Each row was made from one small tree. Brackets hold a mark, then the marks that hang from it, in the order of their numbers. Every link used is in the known rows. Write each row's tree.
Each row is shifted at random along 7 fixed directions that mean nothing.
Known rows:
[z707 [z992 z163 [z567 [z961 [z154 [z951 z153]]]] z568]]: [-177  134  203 -121 -168 -271 -122 -196  -10 -191  -86   36  -64  -55
 -235  -87  220  -65  -24 -185  -62 -141 -268   -4  -42  -64  -40 -103
   34 -152  -25 -152  -10   52 -221  -91 -415    8 -301 -167 -209 -182
  -44  127  309  287  125  -50  -49 -221   10  -76  -12 -138 -130   56
   64]
[z166 z752 [z992 z567]]: [-135 -257  -26 -414 -203  249   16  253   58   73 -317 -349 -252    1
  283 -343   10   22 -299  -96  -62 -344  -88   70   71  346 -347 -261
  191   91  127  163 -145  282  -20  -14  159 -107  -10  243    8 -315
  137 -445  -19 -236 -102 -471  116  154  -39  264   -5 -105   -1 -357
  127]
[z400 z951 [z961 z154 z707 [z992 z163 z568]]]: [ 103 -328 -354  -11   97  -42  380  184   14  222  211  -47   59  321
 -309   63  -21  -74  243 -251  162   12   43 -104   87   12  295  326
  362   61  219  -95  121  124 -285    9 -555   35   19   18 -145 -340
  232 -242 -105   77  133   56 -281  -87  -86  165  228    9   44  -86
 -220]
[z707 [z567 z163 [z961 z154]] [z992 [z568 z400]]]: [-227   79  210  -57    9 -139   25 -196   51   73  -80  -52  -74 -235
   25 -428   43   32  -10  117  -60  -15  -50  -79  114   42  -58  -41
  363   57  115   81  -57   78   -9   34 -116  -56  111  -40  -15 -130
  -28  -44   38    7    0 -295  166  110 -135  120 -211 -165   43 -159
  211]
[z992 z163 [z568 [z400 z951]] z707]: [ -93  -69 -155 -126 -135   -7   63   88   58 -174 -188   -9 -283   33
   82 -177  315   84  -36  -29  124 -322  -92   39   47   18 -189   18
   61 -133  300  125 -288  129 -192  -21 -255 -196  -10 -147 -192 -295
   58 -356  321  -17   28 -194  -71 -408  121   -1  -82  -35 -406  184
 -109]
[z992 [z567 z163 [z961 [z154 [z196 [z951 z568]]]]] z707]: [-110  143   63 -157  -92  -69   75  114 -104  -27  100   98   90  -50
  -53   21  162   31   15 -126  -14 -140  -13  -87   71  163   87 -119
  124   -2   85 -160  144   39  -16 -122  -97  -94 -102 -210  -18   16
  -32  -39    8  111   37    6   11  156  -28 -111   -6 -116  -99 -285
  -67]
[z400 z568 [z951 [z153 z567] [z845 z163]] [z961 z707]]: [-234   96    6 -236 -117 -179  398   86 -144 -114  -82 -165  -40 -133
   13 -107  124  119 -197 -239   91  -13 -337  172 -128  299  206   47
  105  152   50   46  226  133  -98  -14 -336  148   42   37  115 -199
   85 -160  152  -54  146  -94   -2  469  213   39    9  -65   76 -424
    6]
[z153 [z567 [z961 [z992 z163 [z568 [z400 z895]]]]] z707]: [  39  -61 -212    6   22   77  -78   60  -19 -111 -102  108  -11  250
   44 -114  126   19  174   -3  -83 -350   86 -107  -79  -51 -262 -196
  131  -72  245 -142 -188   95  -39   30 -309 -340   31  -83 -369 -186
   97 -303  210 -109  -25 -149  -78 -469  -48  -34 -135  -34 -409  292
 -104]
[z895 z38 [z166 z163 [z400 z951]] z752]: [-239  221  -13 -154 -109  -35   47   73   63  267  -89 -327 -133 -489
  243 -258  166  196 -380  134    7 -116 -140 -364  -44  482  -11   -1
  -30  282  147  180   90  203  228  -33   42 -104   47  -20  118 -143
 -100 -144  -57 -126    9 -303  148  158  -40  -38 -204 -241 -192 -100
   32]
[z154 [z196 z568 [z951 [z845 z961]]] z567]: [ 103  101 -192   36  175 -129   15  125   58   72  396  319  129   13
 -362  239  -99  224  295  -54 -252   34  118    7  182 -121  274  116
  -13 -127  213 -329  -78 -133  -82   -9 -253  -75  -56  -10  102 -183
  -28   98  -32   64  -52   43   44  -15 -255  -62   31   38   75  -76
 -126]
[z153 [z567 [z163 [z707 z992]]]]: [  -1  -16 -140   59  132  -72   84   49   60   54  111  117 -131   14
 -177  -52   20   57  227   16  -68   97   -3    2  158  -73  129  146
  278  -52  202  -66 -149   89 -164   -3 -264 -113   80   26   27 -207
   77 -185   59  -59  -16  -94   84  -93 -207   79  -85   60    9  100
  -40]
[z196 [z568 [z400 [z951 z153]]]]: [-101  -80 -148 -106   17 -111   53 -168  -67   89 -103 -180   50   11
  -50 -124 -117   35   15 -108  -86  -86 -165 -167    3   94   69   59
   86    8  126  -81    0  128  -79  130 -458  -29   43  170  -50 -361
   77 -179   82   39  261 -311 -134  -37  -61  164   74   -4   35   29
   63]
[z38 [z154 z196 [z567 [z961 [z992 z707]]]] z163]: [  16   14   47  -37   69  -17   87  104  -50  140  313  170   14  130
 -163  120  108  138   94    3  -85   31  249  -72   33   33   67   77
  353  -23  300 -241   48  -32   35  -82 -115 -146 -146   -7  -29   -7
   55   59 -152   37 -100   72  -14   42 -297 -124 -148  -25 -137 -162
 -137]
[z166 [z992 [z163 z567]]]: [ 144  -66  -70  -77   25  172  -95  -23  -52    6   79  -42  181  183
   -2  -50 -179  109  147   88 -299 -221  336 -262   -6  161 -111 -224
  101   11  131 -232 -170   50  253  168 -111 -269   87   41 -176 -170
   40 -196  -32  -72    2 -352   26  -23 -273   11    0 -106  -97   -6
  119]
[z196 [z951 [z153 z707] [z568 z400]]]: [-242   -8 -265 -271 -151    0   85  404 -146  -29 -134  -55   46  172
    4  229  181 -143  -29 -293  156 -394 -273  107   88   32  128 -203
   -9 -175  152 -239  302  189 -244 -351 -298 -138 -131   15  -11 -121
  152 -437   52   16  218  122 -200 -187  273 -120  157  114 -258  -68
 -297]
[z400 z196 z895 [z961 z707 z992]]: [ -51   -5 -127   -4   88 -204   67  -43   66   -2   18  -22  -51   61
 -124 -132   42  157  147  -74 -135 -143 -170  -37 -131  -46   86   87
   62   71  120  -72  -26   58 -152   65 -554    5  -26  136  -94 -275
  116   -3  159  -54  -56 -118   27  -49  -96  106  -84  -95  -28  -14
   54]
[z400 [z895 z196 z568] z951 [z961 [z154 z567] z992]]: [  -4  -85 -359  -24   51   55  142  490   41  226  142  -57  135  182
  -83  166   55  118   69  -20   51 -315  -17 -125  -60  115  155    5
   -8  136  254 -264  191   90  -30 -153 -261 -235  -68   66 -134 -147
  173 -261 -116 -179 -130   61 -142 -203  -25   10  -51  -91 -297 -130
 -245]
[z961 [z707 [z567 z163] z992]]: [-135  -38   79 -146 -132  108 -134  408  -17  -83   62  108  -44   58
   33  -22   63   61  125  130  -79 -421  189  263  123  -51  -50 -343
  203 -141   92 -114  -57   60    5 -233  176 -227  -33  -26   41   85
   87 -228   32 -144 -255  -88  259   -2  -52    7 -157 -102 -111 -399
    2]
[z400 z568 [z895 z38 z166 z196 z752]]: [   1  123 -121   76  -44 -163  -42  356  174  206  258   57    0 -137
 -254  187   14   75   90  -57   -1 -338   61 -272 -112  -25  314   19
    1   48  121 -301  198  -97  -14 -300 -224 -100 -201  -21  126  -14
  -67  172  117   51 -255   63   34  -58  -64  -97   -8 -177 -106 -309
 -170]
[z845 z163 [z951 z568] [z961 [z154 z196]]]: [  54  -28   20 -161   51  -13  238  237   37  251  293   12  126   52
 -239  109 -173  116  106  -59 -145   74   47 -114  229   99  310  -19
  270   -4  274 -135  174  -97   47   12   50  -64  150   99  242 -308
  -51 -100 -348  -75  -34 -133   69  418 -199    0  130    1  253 -523
  -67]
[z153 [z567 [z163 [z707 z992]] [z961 z154]]]: [ -77 -104 -257 -169  -21  189  172  621  -54  121   54   60   95  270
    4  171  146 -167  184  -48  150 -287   61    3  202   22  102 -214
  243  -20  248 -226  260  143 -123 -340   78 -298    3  -62  -33   67
  187 -514 -224 -172  -86  142  -37  -68    1  -90   35   50 -248 -263
 -270]
[z707 [z567 z961] [z992 z163 z568]]: [ -37  153  218   46  -36 -203 -199 -300   46 -154  108  151   31  -79
 -227 -133  -16   62  194   69 -248 -175  150  -67  -30 -182  -22 -133
  122 -135   28 -158 -214  -64   28   45 -276  -94  -59 -124 -149  -66
  -99  192  267  214  -37 -183  134 -149 -178  -74 -104 -192  -30   12
  224]
[z961 [z154 z196 [z567 z163] [z951 z845]] z707]: [-113 -176  -84 -195    7  114 -294  155  -10  175 -277 -203 -205  110
  127 -318  100  262  -59  124 -218 -115 -338   44  249  182 -424 -163
  -27  -59  226   42 -325  211 -108  139   44 -324  -95  190 -165 -548
  125 -341   11 -274  -48 -457   95 -377 -224  335 -264  -25 -293  164
  -70]
[z992 z163 [z567 z961] z568]: [  -3   32  -56 -192 -170   89  346  459   37  -56  234  199 -123  -17
 -110  154  267    7   43 -139  194 -232  301   83  125   98  148   57
  383 -110  287 -127   75  -41  -58 -289   35  -68  -37 -288   78  142
  -23 -129   58   80 -181  180   26  224   88 -173   44  -61 -150 -496
 -181]
[z154 [z196 [z951 z153]] [z567 z163 z961]]: [-211  -94  -92 -421 -104  114   85  470  -54  130 -124  -52 -204  -44
  135  -81  224   60 -160  -77   64 -161 -252  168  283  230  -62  -80
  251  -82  234  -73   80  203 -179 -184  142  -94  -91   48  100 -112
   36 -331  -22 -119  -56  -92  110  174   14  157  -80   19  -94 -422
 -137]
[z567 [z163 z707] [z961 z154 [z992 [z568 z400]]]]: [  14  -74 -246  -58   55    3    4  326   48   24    4  187   68  303
 -119   35  178 -179  314  -77   90 -323   26  -70  167 -201   47 -186
  126 -120  246 -266   89   11 -308 -252 -239 -232  -98 -132 -170 -120
  112 -303   -7  -60  -86  105  -88 -368  -33 -113   12   20 -317   71
 -251]
[z951 z568 [z845 z961]]: [ 110  -55  -54  -45   21  -41  -76  153   88  -61  112  145  -15  136
 -247   39 -162  138  251  -69 -253 -293  214  180  109 -189   17 -195
   74 -168  157 -209 -190 -200 -109  -87  -66  -71  -73  105  134 -262
   32   28  105  -23 -210 -119  148   49  -90   50   25  -56   43 -323
  -47]
[z961 z154 [z992 [z163 z567 z707] [z568 [z400 z951]]]]: [  33  225  164  150   47 -203   73 -342 -112 -243  232  135  313   -7
 -203  -61  -41   24  198  -80 -122   50  162 -349 -234  136  255  -52
   93  115 -103 -272  114  -16  152  153 -601  -56   19 -242 -189  -26
   15  110  125  159  168 -135 -123  122 -185 -177   26 -167   10   43
  142]
[z567 [z163 [z707 [z992 z568]]] [z961 z154]]: [ -34  456    2  159   69 -266   32   64   20 -173  365  496  184  -75
 -367  279  265    4  354   -1  -66 -122  115  -78  -11 -268  362  -53
  -63 -110  120 -361  127 -194 -104 -308 -333 -130 -151 -377   19  221
  -91  208  107  166 -151  373   81 -136  -51 -473 -110  -75 -249   57
 -128]
[z895 [z568 [z400 z951]] z752]: [-102 -158 -306  -87  -34  -39   40  420  176  154  -65  -67 -243   -7
 -106    8  112  -79   16 -137  171 -288 -216    9  110  -57  113   59
   94  -82  262  -57   31  102 -343 -231 -245  -86 -152  120   56 -278
   86 -287  106  -47  -89  -53  -85 -309   45   94   57    9 -149  -80
 -227]
[z166 [z163 [z707 [z567 [z961 z992]]]]]: [-248   29  238 -237 -125 -138  -74   -6   32 -106 -208 -139 -165 -135
  101 -364  117  -41 -112  -93  -38 -124 -277  100    7  134  -70 -249
  186   74  -80   49   33  223 -149  -65 -123   55  -98   68    8 -154
   40 -153  122  -57  -18 -274  192  223  -87   80  -70 -146  110 -259
  205]
[z400 [z196 z951] z568 [z895 [z166 z163 z992] z752]]: [-228  150  -25 -124  -63 -227    7  -28   70  -50 -130 -127 -131 -399
  119 -277   92  195 -245  -75 -127 -201 -425 -100 -196  216   34   -7
 -146  252  -51  111  -68  199  -55   44 -302   73  -78  111  101 -202
  -58   14  254  -78  -69 -274  181  153  -40   85  -97 -238   83 -182
  186]
[z196 z568 [z951 [z153 z567 [z707 [z992 z163]]] z845]]: [-101   56  -82    1  -58  -11    8  -50 -207 -117   20   59   93  -43
   41   -7  -16  197   30  -14 -176 -153   98   82  -15  150  -59  -80
   44  -37   14  -72 -131  160  100   36 -194 -169   52  -76  -83 -106
  114 -229  146  -27  212 -175   22  -69  -24   33 -114  -27 -113   73
  -48]
[z961 [z154 z951] z992]: [-138 -207 -203 -193  -53  162  251  532   45  278   46 -129 -226   -1
   12    0  116  112  -82  -73   87  -73  -62  174  238  243   57  131
  350    9  268   65   44  190 -149 -183   72  -87  -12  167  197 -219
  184 -377 -253 -228 -118  -43   54  144  -60  215  -59   32  -11 -360
 -207]
[z961 [z154 [z196 z951]] [z707 z567] [z992 z163]]: [-111 -348 -205 -195  -82  130  -16  441  -27  220  -27 -152   -1  317
  -13  -13   65  -60  116  -85   91 -233 -117   39  262   70   -2  -90
  224  -70  152  -82   99  295 -227 -124 -135 -196  -79   70 -193 -295
  276 -512 -192 -116  100 -124 -121 -302 -130  199   85   27 -106  -58
 -215]
[z38 [z154 [z196 z568] z951] z163]: [ -18   13 -184   36  132  -62 -133 -224  -82  245   86  -78   96  157
 -121  122  -14  188  136  114 -270   12  -59 -324   59  -13   -6   90
  -69  -91  362 -176 -160   73   20  154 -312 -289 -118  204 -166 -334
   34  -99 -100   20  216 -194 -177 -450 -392  -36 -106   59 -266  432
  -64]
[z707 z567 [z992 [z568 z400]]]: [-229   83    6 -168 -139  -98  -39  155    0  -24   -2  -29  110   97
 -140  115   90 -176   85 -109   39 -349 -119  -44   71 -137  129 -214
   62 -194  124 -264  199   92 -115 -255 -310 -169  -79  -28 -120  -49
   34 -204   68  137  102   19 -101 -278   93 -188  111  -23 -182  -21
    0]
[z153 [z567 [z961 [z992 [z568 z400]]]] z707]: [-240  177    3  -71 -107 -117  105  146   25 -139 -116  112 -232 -156
   57 -141  348   -6  -85 -152  101 -172 -191  187  -52   37  -49  -52
  233  -36  158   32   44  123 -192 -229 -223  -48  -81 -110   -2  -24
   31 -170  197  -46  -64   59   75  -45  109 -136 -171  -40 -190  -17
  -95]
[z707 [z992 z163 [z568 z400]]]: [-125 -151   35 -233 -176  144   -3  153   -6  -20 -137 -119 -109   45
  163 -209   55   31  -74   44  -42 -406  132    8  117  107 -237 -200
  265 -118  192   21 -160  146   59  -47   31 -240   86    7  -91 -170
   44 -352  101  -67  -22 -320   61 -102   19  101  -64  -94 -179 -200
   60]
[z154 [z951 [z153 z707]]]: [  -4 -134 -221 -178  -58  297  -16  285 -174  175   -5 -137   68  167
  110   90  -46  187  -52   73 -148 -305  188  -99   50  277 -176 -153
  118  -45  262 -157  -29  147  242    8   65 -389  101  127  -50 -168
  132 -407 -136 -186   23 -244  -37  -81  -53   87  -89   15 -297 -139
 -150]
[z568 [z400 [z951 z845]]]: [-122   -9   94  -93   -6 -172  -65 -310  -30  -44 -133 -187  -29 -113
  -40 -308 -163   85  -36 -105 -228  -42 -190 -122  -71  123  -47  -66
  111   42  -18    5 -119   59   -3  234 -390   34    9  216    4 -356
   12   -3  172   78  142 -452   26  127 -106  180   50 -129  151  -98
  241]
[z992 [z163 [z567 [z961 [z154 z196]]] z707]]: [  65  -81 -244  -85   35  251  139  566   16   53  133  148   39  247
    8  113  196   61  223   71   94 -266  255  -93  203   83   20 -126
  174  -25  325 -254   72   51  -15 -231   68 -377   10 -194  -89   10
  181 -425 -134 -201 -183   50  -35 -118 -116  -76  -71   16 -385 -183
 -314]
[z400 z196 z568 [z961 [z154 z567 z951] z992]]: [  44  167 -298   92  175  -35   83  166  -62   98  361  163  342  151
 -262  319    0  238  221   25 -222 -144   83 -185 -101    6  215   68
 -138   44  251 -418  111  -58  133   16 -462 -285   -3   -8 -144  -64
   67   23  -98  -35  -69  144 -107 -199 -129 -177 -100  -60 -279   76
 -126]
[z196 [z951 [z153 [z707 z567]]]]: [  24 -209 -436   29   61   81 -142  276   43   36  -44   86 -101  281
 -134   98   38   90  284   49  -34 -317   23  153  171 -238  -61  -29
   11 -226  301 -148 -239  104 -270 -108 -252 -295  -48   76 -164 -304
  244 -423  103 -125    1  -83  -73 -621  -81  113  -61  129 -317  297
 -276]
[z153 [z567 [z961 z154 z992]] z707]: [   5 -287  -77  -29  -20   85 -155  106   -9   62 -161 -117  -58  242
   13 -234 -131  -27  112 -111 -167 -227  -13   55  -37   27 -238 -234
  305   57   39  -20 -110  158  -96   40 -104 -154  -64  244 -133 -290
  217 -280  -29 -157  -79 -320   34  -86 -234  269  -19  -76   61 -139
   15]
[z961 [z154 [z196 [z951 z845]]] z707 [z992 z568]]: [-115 -183  -90  -47  -65 -138 -197   87   75  -19 -203  -19 -204  129
  -92 -219  123   85  111 -142  -90 -254 -313  260  130 -129 -160  -89
  -30 -130   32   38 -237  137 -453  -87 -285  -30 -277  113 -104 -473
  205 -180  182  -75  -36 -184   24 -410 -103  240  -59  -39  -90  127
 -125]
[z163 [z567 [z961 [z154 z196 z951]]] [z707 [z992 z568]]]: [ -55   82  249   98   75  -55 -101 -136   68 -150   52  192 -162 -223
  -22 -351   47  281   47  166 -234  -49  137   98   -8   65 -163  -82
  203   48    0  -19 -307   24   27   32   -7 -145  -37  -59   57  -76
   41   88  180  -96 -266 -274  271  127 -298  181 -351 -181   -7 -260
  134]
[z707 [z992 [z163 z567] z568]]: [-186  241  262 -102 -190 -271 -130 -274   12 -283 -126  -59  -79 -124
 -104 -154  167    8   -5  -99 -137 -134 -255  -49  -83   14   23 -152
  -51 -129  -53  -66  -95   87  -86   -9 -376    2 -171  -98 -128 -165
  -89   52  368  179  117 -205   52  -87  -41 -107  -29 -147  -53  100
  242]
[z38 [z163 [z567 [z961 [z154 z951]]] [z707 z992]]]: [ -31   58  225  128   88 -131 -221  -62   58 -312  101  293 -139  -53
 -119 -182   46  126  229  119 -231 -106  153  229  -67 -158  -34 -231
  160  -58  -40 -130 -256  -35 -125  -68  -97  -82 -234   -6   34   36
   73  120  217  -54 -268 -117  261   33 -346   38 -279 -140   24 -209
  105]
[z951 [z568 [z400 z196 z961]] [z845 z163]]: [-274   56 -168 -359  -78   27  380  329  -45  119 -186 -259  -53  -60
  245 -109  200  149 -195  -38  106 -267 -231    2  175  262    6  -61
   72   36  375   46  184  133   -5 -118  -68 -151  205   47   85 -254
   55 -466  -45 -203  109 -131    1  172  280  -16  -70  -12 -285 -261
 -126]
[z153 [z707 [z567 z961] [z992 z568]]]: [-216   -8    3 -191 -106  -38   86  -26  -58  174 -139 -258   13   28
   34 -139   70  -67  -64  -46   36 -151 -156 -161   73  125  -34  -70
  203    4  160   -7  126  244   -5  -54 -164 -160   89   56 -130 -187
   58 -318  -38   29  195 -195  -74  -82   12   37   -3  -50 -136  -41
   58]
[z153 [z567 [z163 [z707 [z992 z568]]]]]: [  87  142 -163  149  115   19   21  -18  -10   -8  186  224   63   48
 -128   53   56  168  282  193 -155  -87  282 -131   72  -68   33   33
   86  -83  286 -167 -226  -13   79   17 -185 -331  146 -158 -110  -81
   15 -162   80  -88  -54  -68   62 -285 -182 -123 -216    5 -298  270
  -68]
[z895 [z196 [z951 [z153 z707]]] [z568 z400] z752]: [ -99   92   66  110    1 -140 -124 -171   13  179   14  -73  -77 -405
   57 -296  -76  221 -170   77 -129  -76   61 -249 -101  244   -6   67
  180  148   37    0   -9   86  193   77 -222  -76   29   15   70 -181
  -40   41  120    7   48 -387  100   49 -169  131 -236 -182   25  -69
   26]
[z951 [z153 z567 z707]]: [  66  -61 -223   26   64  173  171   80 -119  215  129  -59   49   63
  -29   28 -116  219   51   46 -119   10  274 -152   12  239   -3  138
  331   68  288 -101  -35   86  240  104 -144 -249  230   77   -4 -187
  145 -272 -131 -145   67 -217  -38   74 -157   94 -104   44  -95  -32
 -112]
[z567 z163 [z961 z992]]: [-196  225 -146 -216  -44 -164   61  169   11  137  -55  -40  -37  -26
  -83   75  324  -79   54  -95   28  -81 -363 -129  157   23  170  -17
  -13 -103  262 -130  208   90 -229 -192 -268  -58 -131  -50  -34 -133
  -76 -158  -26   22   86  119   10 -145   35 -220  -35    6 -250  169
 -103]

Which tree is each row?
[-207  126 -108  -89  -34  -85  -70  185   76   53  -34   -5 -186 -136
  -47  -22  244  216  -48   -8  -85  -37 -365   74  136   80   13   72
  -76  -64  217  -12  -98  130 -166  -83 -178 -135 -161   46   25 -258
   49 -151   26  -94  -34 -100   61 -210 -135   17 -160    8 -161  122
  -85]	[z961 [z154 [z196 z951] z567]]
[-210   95  296 -182 -274 -194 -114 -253  -90 -118 -278 -260   17  -30
   55 -294   99  -95 -164 -240  -92 -191 -298 -119 -216  223 -154 -287
   77   98 -124   24  114  173  -14   22 -255   13 -185   18 -187 -205
    3  -42  138   97  151 -316  -27   95  -37  -11   11 -219   19 -123
  236]	[z153 [z567 [z961 z154 [z992 z568 z707]]]]
[ 138   81 -206  215  198 -101  -68 -124  -55  139  350  171  247  122
 -482  275 -202  107  323  -67 -282  137  121 -243  -42  -88  254  150
   86  -47  153 -412   12 -100   45  105 -548 -152  -67   52  -83 -213
   71  143  -77  141  102   -9 -147 -207 -317  -66   46   33    9  233
  -99]	[z961 [z154 [z951 [z153 z567]]]]
[ 126  -59 -402   22  137  127  256  102   32  367  184  -22   17  157
 -129   60   79  170  241  201   71   31  282 -331  306   62   84  329
  226  -64  577  -60 -155   57   44   82 -177 -353  299 -142 -168 -304
   59 -387 -154  -88  106 -111 -140 -365 -141   -2 -113   93 -397  341
 -222]	[z992 z568 [z707 [z567 z163]]]
[ -96  -67  -40 -252  -67  136  -32  296 -166  232   15 -141  194  156
   73   -6   34  -47   14  -17  -86 -213   -7 -171   91  282  -23 -286
  163   57  107 -173  259  159   91  -64   59 -213  -53   52  -75  -64
   59 -269 -301 -119   15 -116   14  110 -127   12  -29 -105 -123 -296
  -61]	[z567 z163 [z961 [z154 z951] z707 z992]]
[-178  -27  115 -163 -151 -129   46  -21   47 -172 -149   24 -228  -26
  -13 -250  237 -123  -51 -182   98 -208 -131   49   32  -36 -135  -73
  330 -119   95   27  -63  153 -217 -107 -287  -42  -66 -141 -166 -149
    4 -167  305  157   59 -121   -9 -142   74    0    2  -84 -116  -59
   33]	[z153 [z707 [z992 z163 [z567 z961] [z568 z400]]]]
[  -5  274  330   62  -12 -278  -98 -304   78 -267   -5   87  -53 -172
 -103 -325   16  336   85   80 -328   -3   36  106  -55   40  -48 -203
  -62   19    7   33 -246 -166   33  120 -136   12  -23 -106   49 -344
  -56  187  187 -114 -109 -325  300  223 -167  -21 -298 -198   41  -70
  172]	[z951 z568 [z845 [z163 z567] [z961 z154 [z992 z707]]]]
[-103  390  113   28   96 -294   27 -389   22  -68  122   74   15 -319
 -135 -133   77  157  -35  -47 -250  206 -174 -231 -113  132  176   96
  -34  150    7  -62  -47   68   59  123 -495   61    9  -42   59 -184
 -107  156   97   84  109 -159  132  165 -215 -212  -85  -97   79  236
  206]	[z166 [z163 z707] z992]
[ 174  -28 -166  -68   99  224   91  406  -29  215  293  120  219  211
  -92  133  -96  228  231  212 -153 -130  393  -84  224  129   79 -166
  137  -15  403 -204   10 -121  204    5  246 -350  185  -63   42 -172
   25 -258 -362 -294 -186 -107   98  116 -215  -49 -143  -14 -163 -307
 -189]	[z845 [z951 z568] [z961 [z154 [z567 z163]] z707]]
[ 119 -157 -304  104  127   30 -166  182  219  338  100   40  -76  -24
  -36 -113 -136  173  140  144 -159 -334  315 -154  136  -88  -83  -13
   97   79  227  -88 -266   36  -45 -110  -16 -202   -3   95   21 -293
   64 -141  -40 -132 -198 -205  135 -311 -295  133 -117 -129 -126   68
 -156]	[z895 z38 [z166 z400 z992] [z196 z568]]
[  -8 -194 -145 -228 -154  296  -40  316  -61  126 -174 -161  -36  326
  238 -115  222  127  -32  163   11 -456  218  -51  104  193 -409 -256
   99  -54  400  -30 -147  145   70  -73  211 -430  -39  -40 -305 -214
  153 -489 -104 -272  -93 -228  -57 -354  -76   31 -249  -65 -572   12
 -175]	[z38 [z154 [z567 [z961 z707 [z992 z163 z568]]]]]
[-108   28  -52 -176  -11  -58  -71  201  -24  -53  -22    3  122  151
 -106   20    5  -60   97 -157  -96 -267 -158   -2   43  -27   56 -265
   52  -66  118 -295  126    6 -103 -121 -269 -132 -127   51  -70 -144
   26 -104   68   25  -19  -58  -34  -37   -7  -35   52  -65  -77 -199
   -7]	[z951 [z568 [z400 [z961 [z154 [z567 z163]]]]]]
[-353  -58  -63 -453 -237  154   86  529    1  102 -452 -339 -328  -90
  493 -402  444  214 -337  129  130 -259 -403  303  296  440 -334 -237
  -10   47  290  353  -25  322 -153 -153  398 -177  -10   21   14 -347
  141 -676 -143 -521  -56 -298  225   43  116  182 -370  -47 -357 -187
 -140]	[z196 [z951 [z845 [z961 [z154 [z567 z163]] z707 z992]]]]
[-135   10 -296 -144   -9   49   20  415   80   61  -32    2   11  -93
  176  -31  139  103  -73   62   10 -519   -5  -75  -32   83  -18 -153
  -30   92  217 -123   70  128    9 -203 -111 -212  -21   13  -32  -11
   46 -303   35 -151 -138  -43   64 -165   59  -73  -93 -147 -298 -166
 -129]	[z568 [z400 [z895 [z166 z992] [z196 z951]] z961]]
[  -5  -84 -176   22   15   49  193  280   57  299  236   32 -129 -309
   -2  -49  -79  290  -28   73  -10  -80  315    0  162  240  190  260
  314   88  211    4  -32   44   76  -91   52  -29   72   14  301  -70
   58  -96  -75 -109 -111 -162  150  291 -170  231 -160  -72  128 -439
 -152]	[z895 [z196 z568 [z951 z153]] z752]
[ -67 -188 -278 -251  -97   90  104  432  -53  -32 -133  -89  -27  316
   46   22  183  -40   88 -106  115 -455  -75  175   86   41  -47 -198
   42  -95  225 -107   46  159 -265 -179 -171 -163  -93    1 -181 -197
  174 -441   94 -145  -21   17  -70 -216  157   58   -1  -32 -333 -135
 -203]	[z400 [z951 z568] [z961 z707 [z992 [z567 z163]]]]
[-346  152  176 -164 -191 -235 -246 -122   71   93 -253 -279 -247 -301
  107 -234  181  131 -310  -62 -119 -124 -513 -114  -49  232 -105  -92
 -157   25   34   72  -22  217 -118  -77 -109  -33 -348  172   21 -292
  -51   -9  152    9  103 -370   31  -97 -177  107 -172 -114  -68    7
  104]	[z895 [z38 [z154 [z196 z568 z951] z567]] z752]
[-223    4  235  -95  -99  -98   66  -80  -20  102  -12 -129  -53 -117
   22 -335  118   80 -102  -30   23   16  -96  -97   67  219  -30   38
  370   73   64   51   78  187   21   34 -270  -51   49  -90 -113 -237
   76 -109  -13    8  113 -268   13   59 -122  105 -128 -134   10  -93
   73]	[z961 [z154 z196] [z707 z567] [z992 z163 [z568 z400]]]
[-291  362  214 -179 -175  -61  -96 -121 -323  -91 -107 -129  127 -203
  101   12   91  259 -303 -111 -266 -124 -259  -28 -164  410 -139 -273
 -115   14  -48 -190  138  138  292   -2 -157 -196  -73    5    4  -98
  -21  -18  136   17  215 -187   31  156  103 -122 -171  -99 -225  -74
   19]	[z154 z196 [z951 [z153 z567 z707] z568 z845]]
[-187   95 -478 -239  -18   18  454  441   44  178  -63 -188  -77   50
   38  168  334   98  -51  -76  209 -226 -309  -97   73  168  212  201
  -89   32  481  -37  196  153 -157 -209 -308 -170   88   43    5 -195
  100 -446  -24 -192   36  127 -153 -104  236 -101  -32   85 -421    1
 -224]	[z400 z568 z895 z961]
[ -49 -202   45  -80 -104  231 -145  145  -21  124 -106 -242   -8   82
  191 -303 -136  222    9  230 -173 -325  257   -9   40  222 -278 -262
  207   90  142   79 -177  120  239   88  200 -303  121  151  -61 -221
  192 -338 -142 -304 -141 -521  151   40 -236  268 -217 -154  -81 -303
  111]	[z961 z154 [z707 z567]]
[  77  -36 -282 -119  108   65  201  340   95  -58  162  241  -47   91
 -121   38   74  -47  140 -177   32 -163  115   46  109  -19  132  -70
  107   69  158 -165  -59   56 -232 -179 -205  -77   11  -86   57  -91
  122 -221   51  -85 -210   83   56   41  -58  -69   75    5  -49 -146
 -137]	[z166 [z400 z568] z752 [z992 [z567 [z163 z707]]]]
[-364  354  -60  -94  -93   -6  151  268    0   82   -4   27  -94 -424
  244  -73  402  326 -160  226   45 -160 -118   76  140  268   32   24
  -70   77  291  126   46  141   77 -223  161 -208   31 -190  137   98
    9 -252 -104 -231  -62   -4  195   66    5 -139 -399  -85 -332 -105
 -101]	[z707 [z567 [z961 [z154 [z196 z568 z951]]]]]
[-156  -37    3 -300  -98   50  -40  141 -111  189 -116 -214  102  107
  107 -108   42  -92    3   19  -71 -256  -81 -185  128  164  -55 -270
  149  -11  140  -97  177  182   45  -58   10 -186   24   73  -87 -114
    8 -301 -138  -55   82 -206   50   35  -55   13  -14  -88 -127 -201
   60]	[z567 z163 [z961 [z707 z992]]]
[ -22  107  -64 -137  -26 -164   64  300  178  -84  102  179 -186  -12
 -242   89  144  107  164  -84  -85 -128 -114  212  190 -194  181  -60
   21 -200  273  -81  -72 -155 -266 -182  -84    2  -93   -3  190 -257
  -53  -53   80  -44 -184   26  186   30  -11 -141   10   21  -14 -189
 -119]	[z951 [z845 z163 z961]]
